Below are the code and all the weights of a small trained network. Each question names an input and a target symbol and asks about switching units off, where a switched-off unit gives its printed mean instead of its output.

import numpy as np


def w(rows, s, z=0):
    codes = np.array(rows[::2]) - 128.0
    scale = np.full(codes.shape[1], s)
    scale[-1] = z or s
    return codes * scale


def f(y):
    return np.maximum(y, 0)


def softmax(a):
    e = np.exp(a - a.max(-1, keepdims=True))
    return e / e.sum(-1, keepdims=True)


def log_softmax(a):
    a = a - a.max(-1, keepdims=True)
    return a - np.log(np.exp(a).sum(-1, keepdims=True))


def net(x, mask):
    ids = ['ΔΛαεμξστφψω'.index(c) for c in x.split()]
    T = len(ids)
    res = E[ids] + P[:T]
    u = 0
    for l in range(2):
        q, k, v = (res @ M[l].T for M in (Q, K, V))
        z = softmax(np.where(np.tri(T) > 0, q @ k.T / 3**0.5, -1e9)) @ v
        res = res + np.where(mask[u], z, O[l][:, -1]) @ O[l][:, :-1]
        u += 1
        y = f(res @ A[l][:, :-1].T + A[l][:, -1])
        res = res + np.where(mask[u : u + 8], y, B[l][:, -1]) @ B[l][:, :-1]
        u += 8
    return log_softmax(res[-1] @ U[:, :-1].T + U[:, -1])


Q, K, V, O, A, B = {}, {}, {}, {}, {}, {}
E = w([
[174,147,139,146,99,124,186,123,118,162],'Δ',
[132,114,118,135,110,60,64,160,159,101],'Λ',
[143,134,138,189,117,145,165,122,68,114],'α',
[181,157,175,149,171,35,87,90,166,114],'ε',
[95,84,95,116,153,60,139,155,107,119],'μ',
[78,155,98,116,77,97,131,168,141,82],'ξ',
[97,135,159,60,139,120,169,85,134,126],'σ',
[65,166,116,114,81,152,231,163,124,134],'τ',
[108,166,93,127,185,163,102,127,141,137],'φ',
[83,91,110,155,105,150,94,88,165,86],'ψ',
[97,160,118,137,124,130,179,250,127,159],'ω',
],0.023)
P = w([
[137,104,174,117,150,169,114,226,52,100],'0',
[102,154,135,176,84,66,116,162,132,161],'1',
[103,163,151,61,144,148,30,103,66,160],'2',
[197,107,151,174,153,165,130,197,105,75],'3',
[85,181,125,179,71,60,134,101,162,147],'4',
[85,149,150,68,141,145,27,96,73,170],'5',
[208,94,119,148,177,158,150,188,137,56],'6',
[75,177,114,173,54,46,144,102,155,146],'7',
[81,141,145,83,122,144,17,94,71,178],'8',
[216,53,78,142,188,147,147,181,178,40],'9',
[71,184,124,159,67,58,157,57,172,156],'10',
[74,159,135,86,116,143,7,111,51,169],'11',
[217,86,32,130,149,123,83,127,249,15],'12',
],0.012)
Q[0] = w([
[175,113,165,107,141,184,100,196,75,98],'0.h1',
[117,161,105,140,154,93,179,160,203,51],'0.h1',
[60,99,154,111,105,138,71,129,76,254],'0.h1',
],0.0084)
K[0] = w([
[145,156,235,117,133,150,68,219,53,89],'0.h1',
[253,88,60,126,230,178,195,130,140,14],'0.h1',
[32,163,185,150,130,132,58,47,123,211],'0.h1',
],0.0067)
V[0] = w([
[138,197,73,92,29,164,90,48,177,178],'0.h1',
[203,109,135,154,77,139,175,122,37,1],'0.h1',
[171,66,102,104,81,103,153,80,112,190],'0.h1',
],0.0068)
O[0] = w([
[136,133,128,115,25,164,117,119,44,78,3],'0.h1',
[80,128,254,215,105,211,167,37,204,133,233],'0.h1',
[163,238,200,204,180,105,67,248,60,7,43],'0.h1',
],0.0073,0.0037)
A[0] = w([
[122,169,136,102,60,121,153,147,167,108,69],'0.n1',
[150,69,124,195,75,121,188,99,187,212,79],'0.n2',
[131,84,123,73,186,207,39,67,81,108,85],'0.n3',
[48,147,125,67,118,176,75,144,153,125,253],'0.n4',
[103,96,148,140,144,141,96,167,167,63,183],'0.n5',
[144,201,196,72,58,71,117,120,103,185,90],'0.n6',
[113,183,127,154,144,66,125,96,177,147,123],'0.n7',
[163,115,95,137,164,254,186,186,93,109,137],'0.n8',
],0.0094,0.0033)
B[0] = w([
[237,108,190,103,133,104,103,151,144,160,161],'0.n1',
[100,157,76,182,223,105,48,84,147,109,247],'0.n2',
[171,242,135,169,158,139,136,250,155,60,175],'0.n3',
[194,75,56,118,149,139,89,10,94,99,205],'0.n4',
[121,206,254,84,32,172,120,100,149,161,174],'0.n5',
[79,215,111,51,155,243,126,146,123,215,194],'0.n6',
[141,97,85,187,127,129,222,221,54,211,203],'0.n7',
[219,27,84,212,90,183,91,123,125,179,171],'0.n8',
],0.0084,0.011)
Q[1] = w([
[170,153,137,159,124,142,192,158,254,131],'1.h1',
[109,99,201,101,122,149,108,127,199,104],'1.h1',
[58,154,173,109,150,103,146,105,40,164],'1.h1',
],0.0083)
K[1] = w([
[149,92,155,133,169,162,195,153,234,74],'1.h1',
[254,47,182,102,160,151,107,123,123,211],'1.h1',
[77,143,105,166,111,190,132,114,27,188],'1.h1',
],0.0067)
V[1] = w([
[139,59,113,119,155,196,254,106,87,100],'1.h1',
[235,132,160,140,162,68,140,111,121,156],'1.h1',
[105,126,169,88,158,88,155,97,112,110],'1.h1',
],0.0094)
O[1] = w([
[126,252,7,167,14,104,170,124,63,83,84],'1.h1',
[94,110,38,128,79,196,1,248,33,161,199],'1.h1',
[112,3,75,165,79,245,233,61,202,229,2],'1.h1',
],0.0076,0.0064)
A[1] = w([
[201,142,132,163,166,120,85,149,179,97,56],'1.n1',
[201,142,234,128,44,255,122,140,105,98,255],'1.n2',
[168,182,109,155,93,101,119,166,125,96,179],'1.n3',
[138,71,89,152,160,147,85,69,93,41,168],'1.n4',
[237,134,126,71,141,194,109,120,85,109,132],'1.n5',
[80,142,161,128,178,108,171,238,142,162,142],'1.n6',
[84,116,116,226,126,91,177,188,158,134,167],'1.n7',
[131,167,140,225,172,63,123,171,98,137,203],'1.n8',
],0.0076,0.0024)
B[1] = w([
[83,132,141,46,98,67,196,170,135,113,202],'1.n1',
[79,7,112,130,142,105,246,94,1,109,174],'1.n2',
[189,163,194,107,160,126,104,139,56,184,174],'1.n3',
[194,163,128,41,112,66,171,154,173,208,186],'1.n4',
[84,97,144,136,31,161,126,145,226,63,196],'1.n5',
[226,134,121,200,93,96,164,49,107,120,185],'1.n6',
[25,149,178,157,96,98,171,170,161,155,183],'1.n7',
[92,116,125,116,107,138,73,81,126,55,251],'1.n8',
],0.0076,0.016)
U = w([
[82,171,198,91,116,128,188,186,127,233,165],'Δ',
[105,95,193,105,165,137,106,153,145,167,159],'Λ',
[149,93,154,143,139,127,114,128,73,73,192],'α',
[230,195,189,157,96,132,106,85,126,123,118],'ε',
[116,114,59,81,234,61,113,98,86,119,124],'μ',
[188,111,139,143,86,98,89,29,192,124,189],'ξ',
[37,181,155,143,139,179,63,95,155,78,66],'σ',
[107,111,94,153,2,99,163,114,164,100,69],'τ',
[149,164,121,110,117,94,112,133,138,106,2],'φ',
[172,116,168,128,128,79,190,114,155,69,111],'ψ',
[109,91,117,132,125,175,55,152,127,166,186],'ω',
],0.0083,0.0031)

Each question gives the input, a string of symbols that net reads in full, and the target symbol t.
The units are the heads (3 rows each of Q, K, V and O) and the neurons (one row each of A and B). Each row of codes is followed by its name. A weight is (code - 128) times the scale printed after its matrix; where a second scale follows, it is the last column's (O, A, B and U).
mask holds one flag per unit, layer by layer, with each layer's heads first. A switched-off unit (its flag False) gives its mean, the last column of its rows in O or B, instead of its output. The means were averaged over made-up inputs and are rounded, as every weight is.
A unit's drop is (log p(t) with every unit on - log p(t) with that unit switched off) / (log p(t) with every unit on - log p(t) with every unit switched off).
The circuit of an input: a set's keep is (log p(t) with only the set's units on - log p(t) with every unit switched off) / (log p(t) with every unit on - log p(t) with every unit switched off). Starting from the 12 units with the biggest drops (on a tie, the unit counted first), units are removed one at a time, each time the one whose removal leaves the highest keep (on an exact tie, the one counted first), for as long as the keep stays at least 0.8.
units of the circuit, in order: the units of the circuit, biggest drop first
most important unit: the unit with the biggest drop
k most important neurons: the k neurons with the biggest drops, biggest first
k most important neurons of layer l: the k neurons of layer l with the biggest drops, biggest first
input ω ε ψ Δ α ξ, target ξ: 2 most important neurons => [0.n4, 0.n7]
input Δ τ σ τ φ ε τ Δ τ α ψ σ Λ, target σ: 4 most important neurons => [0.n8, 0.n2, 0.n5, 1.n8]
input ε σ σ τ, target ω: 3 most important neurons of layer 0 => [0.n8, 0.n2, 0.n3]
input Δ ω φ σ ω σ α μ, target τ: 2 most important neurons of layer 0 => [0.n4, 0.n7]
input α τ ω ψ ψ α ψ, target ψ: most important neuron of layer 1 => [1.n1]
input Δ ω σ σ σ ω, target ω: units of the circuit, in order => [0.n8, 1.n1, 0.h1]
input α ε ε ψ σ Δ ψ ψ Δ ψ ψ ω ξ, target ψ: 2 most important neurons => [1.n2, 0.n5]
input α τ σ τ, target σ: units of the circuit, in order => [0.h1, 0.n2]
input σ μ σ ψ, target τ: units of the circuit, in order => [1.h1, 0.n2]
input ω τ σ α, target μ: units of the circuit, in order => [0.h1, 0.n2]
input α ω τ α τ, target σ: units of the circuit, in order => [0.n2, 0.h1]
input Λ Δ σ φ α ξ μ α ξ Λ Δ Δ φ, target Λ: units of the circuit, in order => [1.h1, 0.n5]
input Λ Λ ω α Δ, target ε: 3 most important neurons of layer 0 => [0.n4, 0.n6, 0.n7]
input α μ ε ξ ω ε τ α Λ ω τ τ τ, target μ: units of the circuit, in order => [0.h1, 0.n2, 1.n5]
input σ σ τ ξ ψ ξ α Δ α ψ, target σ: most important unit => 0.h1
input Δ ω ξ ω φ α, target α: 2 most important neurons => [0.n2, 1.n2]
input Δ ω α, target α: units of the circuit, in order => [0.n2, 1.n2]
input σ Λ ψ Δ, target τ: 2 most important neurons => [0.n4, 0.n8]
input ξ α Λ ε τ α ξ φ Λ σ ξ, target Δ: 2 most important neurons of layer 1 => [1.n5, 1.n7]
input ψ ε Λ τ, target ψ: most important unit => 0.n3
input Λ σ α ε ξ τ φ, target ω: units of the circuit, in order => [0.n8, 1.h1]
input τ ψ σ τ Δ σ Δ ψ σ, target σ: 4 most important neurons of layer 0 => [0.n6, 0.n3, 0.n4, 0.n7]
input φ τ ω τ α α τ Λ τ ε τ μ τ, target ω: 2 most important neurons of layer 0 => [0.n8, 0.n2]
input ω ξ σ Λ Δ φ ψ μ, target τ: 2 most important neurons => [0.n4, 1.n7]
input τ Δ α σ α σ ε ω ψ μ α ψ σ, target Δ: units of the circuit, in order => [0.h1, 0.n7, 0.n5]
input ω τ ε α ω τ ε, target σ: units of the circuit, in order => [0.h1, 1.n8, 0.n2, 0.n4]
input Δ ξ ε ω τ ψ σ, target μ: most important neuron => [0.n8]
input ξ Λ τ, target τ: units of the circuit, in order => [0.n2, 0.n4, 1.h1]
